Below are the code and all the weights of a small trained network. Each question names an input and a target symbol and asks about switching units off, where a switched-off unit gives its printed mean instead of its output.

import numpy as np


def w(rows, s, z=0):
    codes = np.array(rows[::2]) - 128.0
    scale = np.full(codes.shape[1], s)
    scale[-1] = z or s
    return codes * scale


def softmax(a):
    e = np.exp(a - a.max(-1, keepdims=True))
    return e / e.sum(-1, keepdims=True)


def log_softmax(a):
    a = a - a.max(-1, keepdims=True)
    return a - np.log(np.exp(a).sum(-1, keepdims=True))


def net(x, mask):
    ids = ['ΛΨαβδεθμξπτφ'.index(c) for c in x.split()]
    T = len(ids)
    res = E[ids] + P[:T]
    u = 0
    for l in range(3):
        r = res
        for j in range(3):
            rows = slice(2 * j, 2 * j + 2)
            q, k, v = (r @ M[l][rows].T for M in (Q, K, V))
            z = softmax(np.where(np.tri(T) > 0, q @ k.T / 2**0.5, -1e9)) @ v
            o = O[l][rows]
            res = res + np.where(mask[u + j], z, o[:, -1]) @ o[:, :-1]
        u += 3
    return log_softmax(res[-1] @ U[:, :-1].T + U[:, -1])


Q, K, V, O = {}, {}, {}, {}
E = w([
[187,130,128,177],'Λ',
[99,183,69,136],'Ψ',
[146,147,102,143],'α',
[150,201,120,180],'β',
[131,115,89,128],'δ',
[106,94,73,135],'ε',
[198,113,123,118],'θ',
[125,107,78,118],'μ',
[119,82,108,165],'ξ',
[90,69,44,80],'π',
[89,251,164,54],'τ',
[199,40,163,55],'φ',
],0.018)
P = w([
[113,111,84,157],'0',
[201,119,5,86],'1',
[148,127,202,236],'2',
[84,47,23,181],'3',
[201,158,120,31],'4',
[130,151,204,207],'5',
[10,87,140,73],'6',
[208,170,120,50],'7',
],0.015)
Q[0] = w([
[92,151,152,51],'L0H0',
[124,127,191,125],'L0H0',
[73,173,174,57],'L0H1',
[126,167,66,24],'L0H1',
[158,245,172,114],'L0H2',
[54,195,222,99],'L0H2',
],0.011)
K[0] = w([
[80,121,204,64],'L0H0',
[204,132,140,107],'L0H0',
[133,207,123,162],'L0H1',
[176,139,86,185],'L0H1',
[108,254,155,51],'L0H2',
[17,176,174,93],'L0H2',
],0.013)
V[0] = w([
[101,179,117,120],'L0H0',
[125,118,59,51],'L0H0',
[146,92,135,147],'L0H1',
[148,9,153,102],'L0H1',
[126,143,124,52],'L0H2',
[126,160,105,134],'L0H2',
],0.012)
O[0] = w([
[105,210,2,170,119],'L0H0',
[59,166,162,44,251],'L0H0',
[120,190,185,83,210],'L0H1',
[58,148,200,43,64],'L0H1',
[125,197,85,156,63],'L0H2',
[104,138,106,87,250],'L0H2',
],0.0069,0.0028)
Q[1] = w([
[132,152,167,161],'L1H0',
[142,132,183,249],'L1H0',
[134,118,152,147],'L1H1',
[163,147,129,157],'L1H1',
[102,129,77,167],'L1H2',
[70,183,125,143],'L1H2',
],0.02)
K[1] = w([
[111,96,142,36],'L1H0',
[42,3,102,110],'L1H0',
[154,173,159,69],'L1H1',
[157,202,119,118],'L1H1',
[194,219,157,170],'L1H2',
[94,234,101,171],'L1H2',
],0.013)
V[1] = w([
[88,62,93,93],'L1H0',
[90,51,142,112],'L1H0',
[189,137,137,118],'L1H1',
[233,89,53,2],'L1H1',
[236,169,131,146],'L1H2',
[90,138,147,171],'L1H2',
],0.0071)
O[1] = w([
[110,149,222,105,118],'L1H0',
[135,114,217,113,75],'L1H0',
[147,193,181,116,163],'L1H1',
[58,254,114,81,254],'L1H1',
[101,105,186,87,190],'L1H2',
[132,165,173,179,107],'L1H2',
],0.0079,0.0042)
Q[2] = w([
[87,107,103,164],'L2H0',
[182,132,87,50],'L2H0',
[133,135,126,62],'L2H1',
[135,143,162,128],'L2H1',
[81,51,86,143],'L2H2',
[7,135,111,127],'L2H2',
],0.013)
K[2] = w([
[118,64,147,187],'L2H0',
[23,28,2,11],'L2H0',
[127,135,179,196],'L2H1',
[228,209,164,120],'L2H1',
[253,227,158,243],'L2H2',
[97,113,185,248],'L2H2',
],0.0069)
V[2] = w([
[74,98,182,93],'L2H0',
[91,80,64,91],'L2H0',
[255,153,104,34],'L2H1',
[89,76,124,97],'L2H1',
[154,171,148,200],'L2H2',
[67,56,135,150],'L2H2',
],0.0088)
O[2] = w([
[232,183,129,191,2],'L2H0',
[105,226,216,99,237],'L2H0',
[226,184,25,104,196],'L2H1',
[80,37,72,40,37],'L2H1',
[250,153,211,145,20],'L2H2',
[150,3,140,118,77],'L2H2',
],0.0051,0.0017)
U = w([
[254,72,213,148,228],'Λ',
[79,130,139,122,73],'Ψ',
[179,245,243,75,81],'α',
[36,124,80,204,32],'β',
[112,118,129,162,167],'δ',
[80,130,162,141,139],'ε',
[25,105,177,168,122],'θ',
[25,176,254,91,2],'μ',
[195,84,35,237,129],'ξ',
[96,54,187,193,164],'π',
[205,135,59,17,194],'τ',
[174,226,119,144,123],'φ',
],0.0084,0.009)

Each question gives the input, a string of symbols that net reads in full, and the target symbol t.
The units are the heads (2 rows each of Q, K, V and O). Each row of codes is followed by its name. A weight is (code - 128) times the scale printed after its matrix; where a second scale follows, it is the last column's (O and U).
mask holds one flag per head, layer by layer. A switched-off head (its flag False) gives its mean, the last column of its rows in O, instead of its output. The means were averaged over made-up inputs and are rounded, as every weight is.
A unit's drop is (log p(t) with every unit on - log p(t) with that unit switched off) / (log p(t) with every unit on - log p(t) with every unit switched off).
The circuit of an input: a set's keep is (log p(t) with only the set's units on - log p(t) with every unit switched off) / (log p(t) with every unit on - log p(t) with every unit switched off). Starting from all 9 units, units are removed one at a time, each time the one whose removal leaves the highest keep (on an exact tie, the one counted first), for as long as the keep stays at least 0.8.
circuit, biggest first: the units of the circuit, biggest drop first
heads that matter: for each layer, one digit per head in row order, 1 if its drop is at least 0.15 and else 0, layers parted by /
drop when u is switched off: that unit's drop, to one decimal
input θ Λ θ ξ β Λ Λ, target Λ: heads that matter	100 / 100 / 000
input Λ θ α, target α: circuit, biggest first	(L1H1, L2H2)
input Ψ Λ β β α β β τ, target τ: circuit, biggest first	(L1H0)
input Λ θ β, target α: circuit, biggest first	(L0H2, L1H1)
input Λ Λ θ β β Λ π, target μ: circuit, biggest first	(L2H0, L0H0)
input Λ Λ ξ ε, target θ: heads that matter	000 / 000 / 010
input Ψ Λ Ψ τ ξ ξ φ, target α: circuit, biggest first	(L2H0, L1H1)
input θ ξ Λ Λ τ ε, target ξ: heads that matter	010 / 000 / 110
input ξ θ δ, target Λ: circuit, biggest first	(L0H0, L2H0, L1H0, L2H2)
input Λ φ Λ β τ Λ, target ξ: heads that matter	110 / 000 / 110
input β Λ φ, target μ: heads that matter	010 / 000 / 000
input β ε β α β θ τ τ, target φ: heads that matter	000 / 000 / 100
input β β β, target φ: circuit, biggest first	(L1H1, L2H1, L0H1)
input θ τ ξ, target ξ: circuit, biggest first	(L0H1)
input ξ θ β, target Λ: circuit, biggest first	(L2H0, L0H2, L1H0)
input Λ β Λ, target φ: heads that matter	000 / 010 / 111
input β Λ β φ β ε, target μ: heads that matter	011 / 100 / 000
input β α Λ, target φ: circuit, biggest first	(L1H1, L2H1)
input π δ Λ β β β φ, target α: heads that matter	100 / 010 / 111
input Λ Λ ε β φ θ, target μ: circuit, biggest first	(L0H1)
input τ β β α Λ τ, target ξ: heads that matter	110 / 000 / 100
input Λ θ δ, target α: circuit, biggest first	(L1H1, L2H2)
input β φ ε, target μ: heads that matter	010 / 010 / 000
input β δ τ μ ξ β ξ, target ξ: heads that matter	000 / 100 / 100
input ε μ ε β β δ π, target μ: heads that matter	100 / 000 / 110
input β φ β, target μ: drop when L2H2 is switched off	0.2
input μ Ψ μ β θ Λ, target α: drop when L0H2 is switched off	0.1
input φ π ξ, target μ: circuit, biggest first	(L0H1)
input φ μ α, target μ: drop when L1H1 is switched off	0.0
input β Λ θ, target α: drop when L1H0 is switched off	0.0
